m =
[[ 0.231 -0.205  0.029 -0.078 -0.115 -0.054 -0.097 -0.013  0.189  0.153
  -0.204  0.200 -0.048]
 [ 0.268 -0.175 -0.006 -0.040 -0.059  0.007  0.000  0.025  0.164  0.195
  -0.198  0.245 -0.016]
 [ 0.144 -0.153  0.037 -0.052  0.004  0.191  0.189  0.173 -0.058  0.093
  -0.203  0.179  0.137]
 [-0.108  0.223  0.021  0.109  0.104  0.178  0.028 -0.039 -0.129 -0.158
   0.188 -0.088  0.037]
 [-0.135  0.125  0.092  0.069  0.092  0.021  0.126  0.070 -0.181 -0.207
   0.097 -0.077  0.111]
 [-0.044  0.065  0.030  0.024 -0.074 -0.233 -0.089 -0.007  0.219  0.043
   0.147 -0.117 -0.087]
 [-0.131  0.268  0.009  0.133  0.105  0.116  0.011 -0.054 -0.082 -0.150
   0.252 -0.129  0.008]
 [ 0.146 -0.157  0.015 -0.058 -0.069 -0.028  0.129  0.176  0.152  0.210
  -0.133  0.112  0.049]
 [ 0.237 -0.204  0.012 -0.064 -0.068  0.005  0.062  0.098  0.142  0.199
  -0.216  0.220  0.026]]
Indices start at 1.
row 1 col 1	0.231
row 6 col 10	0.043
row 9 col 12	0.220
row 5 col 12	-0.077
row 9 col 6	0.005
row 8 col 6	-0.028
row 3 col 7	0.189
row 6 col 6	-0.233
row 1 col 5	-0.115
row 1 col 9	0.189
row 9 col 13	0.026
row 6 col 11	0.147
row 2 col 12	0.245
row 8 col 4	-0.058
row 2 col 8	0.025
row 8 col 2	-0.157
row 2 col 1	0.268
row 7 col 13	0.008
row 7 col 4	0.133
row 5 col 1	-0.135
row 1 col 7	-0.097
row 4 col 5	0.104
row 7 col 6	0.116
row 6 col 13	-0.087
row 8 col 8	0.176
row 2 col 6	0.007
row 1 col 13	-0.048
row 8 col 5	-0.069
row 8 col 3	0.015
row 1 col 3	0.029
row 1 col 11	-0.204
row 4 col 1	-0.108
row 1 col 4	-0.078
row 8 col 11	-0.133

a =
[[1, -19, 0, 1, -12, 24, 23, 40, -23, 40, 4, -13, 36, -13, -8, 6],
 [-24, 0, 7, 18, -1, 4, 3, 5, 31, 23, 0, 23, 9, 17, 2, -27],
 [-48, 33, -13, 5, -6, 22, 23, -7, 17, 30, -39, 24, -38, -23, -5, -28],
 [12, 8, 10, -35, -37, 19, 25, 23, 0, 26, 59, 10, -27, -9, 24, 16],
 [-39, 10, -4, 46, 15, -4, -1, -5, 11, 16, -50, 11, 16, 1, -4, -39],
 [-3, 11, 13, -38, 7, 12, 23, -1, 24, 23, -8, 33, -51, 32, 25, -2],
 [-22, 11, -46, 30, -28, 1, 4, 26, -30, 21, -5, -6, 1, -46, -22, -4],
 [19, 33, 61, -43, 2, -6, -3, -56, 41, -42, 44, 14, -55, 22, 58, 3],
 [3, -16, 28, -3, 20, 30, 38, 28, -42, 40, -52, -30, 42, -8, 12, 6],
 [-36, 2, -11, -7, 17, 38, 31, 8, 1, 39, -67, 5, -1, -15, -29, -14],
 [-21, 42, -15, -29, -52, 27, 11, -18, 21, -6, 56, 11, -58, -60, -12, 4],
 [6, -39, -16, 15, 9, 6, -15, 16, -8, -4, -6, -23, 63, -5, -50, 8],
 [23, -26, -10, 13, -17, 0, 10, 52, -50, 28, 17, -26, 43, -11, 3, 20],
 [17, 16, -5, -9, 13, -25, -38, -59, 3, -80, 1, -19, -25, -17, -13, 16],
 [67, -54, 59, -25, 55, -21, -19, -8, -7, -37, -2, -28, 56, 74, 25, 30]]
Rows and columns are counted from 1.
(1, 1): 1
(9, 5): 20
(9, 11): -52
(1, 4): 1
(2, 7): 3
(15, 4): -25
(11, 3): -15
(15, 3): 59
(3, 12): 24
(9, 14): -8
(13, 12): -26
(1, 9): -23
(11, 13): -58
(3, 9): 17
(12, 1): 6
(13, 10): 28
(12, 2): -39
(10, 7): 31
(9, 6): 30
(2, 11): 0
(6, 7): 23
(9, 12): -30
(2, 9): 31
(15, 2): -54
(2, 4): 18
(15, 5): 55
(5, 15): -4
(8, 1): 19
(10, 2): 2
(10, 9): 1
(11, 4): -29
(2, 5): -1
(13, 13): 43
(1, 13): 36
(11, 10): -6
(14, 14): -17
(14, 7): -38
(10, 15): -29
(8, 6): -6

arr =
[[  6   4   6  -3  -3   4  -5   8  -3   6  -7]
 [ 11  14   6  -1  -4   4 -27   2  -7  13   2]
 [ -4  -4  -9   6   7  -3  -2  -2 -14  -8  -2]
 [ -9  -7  -3   9  12  -3 -14  -3  -5  -3 -10]
 [ -8 -11 -11  26  28  -7   3  -1 -23 -13 -12]
 [ 10   5  -2   7   4   2  12   9 -14  -3   5]
 [ -1   0   4 -11 -10   2   0  -1   7   4  -6]
 [-14 -15 -12  -1   1 -12  27 -16  10 -16   6]
 [ -1  -8  -8  -4  -1  -1  21   6   1 -11  12]
 [-11 -14 -12  18  21  -6   7  -2 -16 -15  -9]
 [  3   1   3  -1  -3   5   2   9  -4   1  -4]
 [ -1  -3  -2 -19 -15  -5   9  -4  25  -1  21]
 [ -2  -4  -7   7  10  -3  -9   1  -5  -5  10]]
Indices start at 1.
(1, 1)	6
(5, 1)	-8
(10, 9)	-16
(6, 6)	2
(4, 9)	-5
(2, 4)	-1
(4, 10)	-3
(5, 6)	-7
(11, 5)	-3
(9, 4)	-4
(7, 2)	0
(5, 10)	-13
(6, 1)	10
(4, 11)	-10
(6, 3)	-2
(2, 8)	2
(2, 1)	11
(2, 11)	2
(1, 11)	-7
(9, 2)	-8
(11, 7)	2
(10, 4)	18
(12, 5)	-15
(2, 3)	6
(8, 9)	10
(7, 11)	-6
(9, 3)	-8
(6, 5)	4
(5, 5)	28
(1, 4)	-3
(5, 8)	-1

W =
 0.10   0.17   0.13   0.17
 0.10   0.17   0.13   0.17
 0.14  -0.14   0.07   0.01
 0.09   0.12   0.10   0.08
 0.14  -0.14   0.07   0.01
 0.09   0.12   0.11   0.09
Rows and columns are counted from 1.
(1, 1) => 0.10
(5, 3) => 0.07
(4, 1) => 0.09
(5, 1) => 0.14
(6, 1) => 0.09
(1, 3) => 0.13
(6, 2) => 0.12
(3, 2) => -0.14
(6, 3) => 0.11
(1, 4) => 0.17
(6, 4) => 0.09
(4, 3) => 0.10
(3, 3) => 0.07
(4, 2) => 0.12
